[[124 128 126 133 131 114 137 133]
 [138 126 126 137 126 121 113 115]
 [143 128 145 127 126 131 138 118]
 [139 130 147 124 125 136 139 129]
 [128 128 126 128 126 131 128 127]
 [142 125 132 143 125 124 120 122]
 [127 105 123 122 145 135 127 133]
 [129 126 123 129 122 137 129 126]
 [123 130 122 116 125 122 131 117]
 [124 128 124 133 129 118 137 133]
 [128 131 135 125 123 127 117 144]
 [130 131 128 114 122 122 122 112]]
:
[[138 126 126 137 126 121 113 115]
 [139 130 147 124 125 136 139 129]
 [142 125 132 143 125 124 120 122]
 [129 126 123 129 122 137 129 126]
 [124 128 124 133 129 118 137 133]
 [130 131 128 114 122 122 122 112]]

[[137 146 124 158 136 121]
 [132 153 123 149 136 110]
 [132 137 127 143 132 122]
 [132 126 129 134 127 127]
 [140 109 129 125 119 145]]
:
[[132 153 123 149 136 110]
 [132 126 129 134 127 127]]

[[141 119 144  98 123 111 113 111 135 124 131]
 [110 129 103 124 108 145 109 117 127 110 127]]
:
[[110 129 103 124 108 145 109 117 127 110 127]]

[[114 137 111]
 [119 139 105]
 [116 147 116]
 [117 145 114]
 [115 138 118]
 [119 141 106]
 [117 144 116]
 [116 137 114]
 [114 147 114]]
:
[[119 139 105]
 [117 145 114]
 [119 141 106]
 [116 137 114]]

[[117 124 139 129 122 118 136 129 141 146]
 [140 142 104 115 135 146 105 125 118 112]
 [143 112 145 154 126 117 155 147 110 124]]
:
[[140 142 104 115 135 146 105 125 118 112]]

[[117 134 113 128 130 128 143 137 117 121 131]
 [113 133 105 128 128 128 151 141 113 122 132]
 [116 134 111 128 130 128 145 138 116 121 131]
 [115 134 108 128 129 128 148 140 114 121 131]
 [114 134 107 128 129 128 149 140 114 121 132]]
:
[[113 133 105 128 128 128 151 141 113 122 132]
 [115 134 108 128 129 128 148 140 114 121 131]]

[[142 115 140 127 130]
 [112 147 130 132 114]
 [106 115 143 113 123]
 [145 116 135 134 119]]
:
[[112 147 130 132 114]
 [145 116 135 134 119]]

[[125 123 129 134 124 122 111 133 137]
 [119 141 129 121 139 127 130 119 107]
 [133 118 115 134 122 123 121 146 135]
 [133 120 143 129 121 137 127 129 133]
 [128 130 128 130 127 127 119 124 137]]
:
[[119 141 129 121 139 127 130 119 107]
 [133 120 143 129 121 137 127 129 133]]
---
[[108 124 106  98 150 106 100]
 [136 133 125 119 124 125 122]
 [133 127 126 118 126 115 123]
 [119 136 114 124 121 139 120]
 [116 108 120 105 123 127 104]
 [132 140 123 122 130 121 127]
 [135 117 139 139 114 131 137]
 [111 140 110 113 145 117 117]]
:
[[136 133 125 119 124 125 122]
 [119 136 114 124 121 139 120]
 [132 140 123 122 130 121 127]
 [111 140 110 113 145 117 117]]

[[119 103]
 [137 115]
 [144 133]
 [135 114]
 [108 119]]
:
[[137 115]
 [135 114]]

[[130 127 142 110 124 135 126 129 136 132 127]
 [141 141 135 117 128 106 107 132 119 117 115]
 [130 130 129 127 129 125 124 129 124 126 126]
 [135 136 133 123 130 120 114 132 117 121 121]
 [128 129 128 128 128 128 127 128 127 127 128]
 [129 123 140 108 127 128 125 124 137 132 128]]
:
[[141 141 135 117 128 106 107 132 119 117 115]
 [135 136 133 123 130 120 114 132 117 121 121]
 [129 123 140 108 127 128 125 124 137 132 128]]

[[123 116 129 144 157 120]
 [141 120 126 144 125 122]
 [149 130 124 132 110 129]
 [139 140 126 114 128 135]
 [145 123 125 142 117 123]
 [128 114 129 147 148 120]
 [150 130 124 131 108 130]]
:
[[141 120 126 144 125 122]
 [139 140 126 114 128 135]
 [128 114 129 147 148 120]]

[[122 138 132 134 117 148 124 126 128 116 129 133 129 121]
 [137 128 136 125 127 136 121 131 139 127 124 110 115 132]
 [142 145 101 125 136 124 106 146 119 132 131 121 108 139]
 [114 125 148 128 121 139 138 120 129 122 129 130 139 118]]
:
[[137 128 136 125 127 136 121 131 139 127 124 110 115 132]
 [114 125 148 128 121 139 138 120 129 122 129 130 139 118]]

[[106 126 154 127 112 101 129]
 [146 142 108 141 134 128 118]
 [130 117 126 125 135 133 124]]
:
[[146 142 108 141 134 128 118]]

[[136 105 113 121 104 105 110 114 131 121 126 116]
 [140 141 137 145 135 124 142 127 127 128 124 143]
 [135 128 107 139 126 121 116 134 141 136 144 140]
 [120 108 129 106 112 117 119 114 115 115 111 104]
 [145 109 136 124 104 124 128 106 146 118 134 116]]
:
[[140 141 137 145 135 124 142 127 127 128 124 143]
 [120 108 129 106 112 117 119 114 115 115 111 104]]
